Here is a tiny trained network, its code and every weight. The questions are about switching its units off for an input and a class, where a switched-off unit gives its printed mean instead of its output.

import numpy as np


def w(rows, s, z=0):
    codes = np.array(rows[::2]) - 128.0
    scale = np.full(codes.shape[1], s)
    scale[-1] = z or s
    return codes * scale


def norm(h):
    return h / np.sqrt((h * h).mean(-1, keepdims=True) + 1e-5)


def f(y):
    return y / 2 * (1 + np.tanh(0.7978845608 * (y + 0.044715 * y**3)))


def log_softmax(a):
    a = a - a.max(-1, keepdims=True)
    return a - np.log(np.exp(a).sum(-1, keepdims=True))


def net(x, mask):
    res = np.array(x, float).reshape(1, 6) / 4 @ E
    u = 0
    for l in range(2):
        y = f(norm(res) @ A[l][:, :-1].T + A[l][:, -1])
        res = res + np.where(mask[u : u + 3], y, B[l][:, -1]) @ B[l][:, :-1]
        u += 3
    return log_softmax(norm(res)[-1] @ U[:, :-1].T + U[:, -1])


A, B = {}, {}
E = w([
[134,124,115,131,106,117,124,132,119,114,144],'x0',
[138,129,120,139,120,129,126,139,129,148,147],'x1',
[126,142,148,125,109,140,113,132,127,120,131],'x2',
[104,147,169,163,208,95,105,255,71,89,153],'x3',
[31,13,61,115,71,205,185,204,163,122,58],'x4',
[54,14,190,60,101,30,207,214,109,177,121],'x5',
],0.0022)
A[0] = w([
[171,118,199,65,55,9,182,25,139,210,159,132],'L0N1',
[130,117,207,31,195,1,162,192,63,178,174,2],'L0N2',
[109,133,50,198,161,230,130,220,130,62,101,23],'L0N3',
],0.0026,0.0017)
B[0] = w([
[30,136,86,49,150,96,1,202,173,166,83,251],'L0N1',
[105,172,124,173,62,107,214,90,157,106,152,215],'L0N2',
[33,141,66,95,150,51,75,211,168,127,15,168],'L0N3',
],0.0059,0.0022)
A[1] = w([
[123,85,112,95,108,150,77,72,146,170,92,246],'L1N1',
[76,3,158,62,87,149,212,189,92,164,123,2],'L1N2',
[84,6,104,114,82,240,229,136,142,133,108,215],'L1N3',
],0.0038,0.0021)
B[1] = w([
[181,2,120,95,83,147,163,69,172,171,149,210],'L1N1',
[140,146,150,65,238,193,12,86,49,143,224,209],'L1N2',
[214,206,119,210,101,119,144,107,155,90,77,255],'L1N3',
],0.0052,0.0047)
U = w([
[210,86,138,63,114,195,59,30,143,186,181,134],'0',
[2,93,89,56,115,69,59,211,183,162,73,250],'1',
[145,197,179,205,207,141,119,190,27,62,158,171],'2',
[74,143,223,155,63,16,241,140,113,144,211,30],'3',
[176,95,77,222,31,161,244,99,207,104,37,15],'4',
],0.0083,0.0022)

Each question gives the input, the list of numbers given to net, and the class t.
The units are the neurons (one row each of A and B). Each row of codes is followed by its name. A weight is (code - 128) times the scale printed after its matrix; where a second scale follows, it is the last column's (A, B and U).
mask holds one flag per neuron, layer by layer. A switched-off neuron (its flag False) gives its mean, the last column of its row in B, instead of its output. The means were averaged over made-up inputs and are rounded, as every weight is.
A unit's drop is (log p(t) with every unit on - log p(t) with that unit switched off) / (log p(t) with every unit on - log p(t) with every unit switched off).
The circuit of an input: a set's keep is (log p(t) with only the set's units on - log p(t) with every unit switched off) / (log p(t) with every unit on - log p(t) with every unit switched off). Starting from all 6 units, units are removed one at a time, each time the one whose removal leaves the highest keep (on an exact tie, the one counted first), for as long as the keep stays at least 0.8.
units of the circuit, in order: the units of the circuit, biggest drop first
most important unit: the unit with the biggest drop
top k neurons: the k neurons with the biggest drops, biggest first
k most important neurons of layer l: the k neurons of layer l with the biggest drops, biggest first
input [-7,-1,-1,-2,-6,1], class 1: most important unit => L0N1
input [-1,2,-1,1,7,6], class 2: 2 most important neurons of layer 1 => L1N2, L1N3
input [0,5,8,8,1,-3], class 1: 2 most important neurons of layer 1 => L1N3, L1N2
input [-2,0,-5,-4,2,-5], class 4: top 2 neurons => L1N2, L0N1
input [-7,-3,2,7,4,1], class 2: 2 most important neurons of layer 1 => L1N1, L1N2
input [-5,3,2,-3,2,7], class 0: top 2 neurons => L1N2, L0N3
input [1,-3,-2,7,6,4], class 2: units of the circuit, in order => L0N1, L1N2
input [0,-5,1,8,2,8], class 2: units of the circuit, in order => L1N2, L0N1
input [-7,0,-8,1,5,-7], class 1: 2 most important neurons of layer 0 => L0N3, L0N2
input [-6,-3,2,2,-6,1], class 3: units of the circuit, in order => L1N2, L0N2
input [8,-5,2,-6,4,3], class 0: top 2 neurons => L1N2, L0N2
input [-8,3,5,6,3,-6], class 1: top 2 neurons => L0N3, L1N3
input [8,-7,1,6,5,1], class 2: 2 most important neurons of layer 1 => L1N1, L1N2
input [8,-6,-4,4,-3,4], class 3: most important unit => L0N2
input [3,2,2,2,6,1], class 2: units of the circuit, in order => L1N2, L1N3
input [-6,-1,-6,-2,1,-7], class 4: top 3 neurons => L1N2, L0N1, L0N3
input [-2,-3,2,-8,5,3], class 0: top 2 neurons => L1N2, L0N2
input [-3,-5,-1,-1,-7,7], class 1: top 2 neurons => L0N1, L1N3
input [0,3,-1,-3,1,-1], class 4: 2 most important neurons of layer 1 => L1N2, L1N3
input [-3,7,7,-1,-3,3], class 1: units of the circuit, in order => L0N1
input [-4,-2,5,-4,3,8], class 0: top 2 neurons => L1N2, L0N3
